Below is a small trained network, with its code and all its weights. Each question gives an input and a class and asks what happens when units are switched off, that is, made to give their printed mean instead of their output.

import numpy as np


def w(rows, s, z=0):
    codes = np.array(rows[::2]) - 128.0
    scale = np.full(codes.shape[1], s)
    scale[-1] = z or s
    return codes * scale


def norm(h):
    return h / np.sqrt((h * h).mean(-1, keepdims=True) + 1e-5)


def f(y):
    return y / 2 * (1 + np.tanh(0.7978845608 * (y + 0.044715 * y**3)))


def log_softmax(a):
    a = a - a.max(-1, keepdims=True)
    return a - np.log(np.exp(a).sum(-1, keepdims=True))


def net(x, mask):
    res = np.array(x, float).reshape(1, 2) / 4 @ E
    u = 0
    for l in range(2):
        y = f(norm(res) @ A[l][:, :-1].T + A[l][:, -1])
        res = res + np.where(mask[u : u + 4], y, B[l][:, -1]) @ B[l][:, :-1]
        u += 4
    return log_softmax(norm(res)[-1] @ U[:, :-1].T + U[:, -1])


A, B = {}, {}
E = w([
[87,178,169,139],'x0',
[116,254,46,41],'x1',
],0.0092)
A[0] = w([
[107,147,66,117,142],'0.n0',
[52,178,188,173,199],'0.n1',
[113,158,199,102,11],'0.n2',
[254,59,82,107,252],'0.n3',
],0.013,0.0031)
B[0] = w([
[48,106,174,117,189],'0.n0',
[195,140,193,31,203],'0.n1',
[183,3,72,183,135],'0.n2',
[189,161,187,111,254],'0.n3',
],0.012,0.008)
A[1] = w([
[125,118,133,126,2],'1.n0',
[82,7,160,216,200],'1.n1',
[149,103,186,173,119],'1.n2',
[133,112,117,126,18],'1.n3',
],0.014,0.0035)
B[1] = w([
[236,152,70,254,100],'1.n0',
[28,115,70,19,205],'1.n1',
[15,221,57,118,254],'1.n2',
[171,146,34,132,97],'1.n3',
],0.0087,0.0049)
U = w([
[2,118,61,66,254],'0',
[244,113,235,37,164],'1',
[139,128,241,83,146],'2',
[167,92,50,188,48],'3',
[182,93,57,233,36],'4',
[180,92,69,230,27],'5',
[120,131,84,214,22],'6',
],0.011,0.0075)

Each question gives the input, the list of numbers given to net, and the class t.
The units are the neurons (one row each of A and B). Each row of codes is followed by its name. A weight is (code - 128) times the scale printed after its matrix; where a second scale follows, it is the last column's (A, B and U).
mask holds one flag per neuron, layer by layer. A switched-off neuron (its flag False) gives its mean, the last column of its row in B, instead of its output. The means were averaged over made-up inputs and are rounded, as every weight is.
A unit's drop is (log p(t) with every unit on - log p(t) with that unit switched off) / (log p(t) with every unit on - log p(t) with every unit switched off).
The circuit of an input: a set's keep is (log p(t) with only the set's units on - log p(t) with every unit switched off) / (log p(t) with every unit on - log p(t) with every unit switched off). Starting from all 8 units, units are removed one at a time, each time the one whose removal leaves the highest keep (on an exact tie, the one counted first), for as long as the keep stays at least 0.8.
circuit, biggest first: the units of the circuit, biggest drop first
k most important neurons: the k neurons with the biggest drops, biggest first
k most important neurons of layer l: the k neurons of layer l with the biggest drops, biggest first
drop of u: that unit's drop, to one decimal
input [-3,-7], class 0: circuit, biggest first : 1.n1
input [-3,-6], class 0: 2 most important neurons : 0.n1, 1.n1
input [4,-7], class 0: 3 most important neurons : 0.n3, 1.n1, 1.n2
input [-5,-6], class 0: 3 most important neurons : 0.n1, 1.n1, 1.n2
input [-5,-7], class 0: 2 most important neurons : 0.n1, 1.n1
input [-7,-8], class 0: 2 most important neurons : 1.n1, 0.n1
input [6,4], class 1: 2 most important neurons of layer 1 : 1.n2, 1.n1
input [8,-3], class 1: 3 most important neurons of layer 0 : 0.n1, 0.n0, 0.n2
input [4,2], class 1: 2 most important neurons : 0.n1, 1.n2
input [5,1], class 1: 2 most important neurons : 0.n1, 0.n2
input [8,-2], class 1: drop of 0.n1 : 5.2
input [-2,-8], class 0: drop of 1.n1 : 0.3
input [6,-1], class 1: drop of 0.n1 : 5.4
input [7,0], class 1: circuit, biggest first : 0.n1
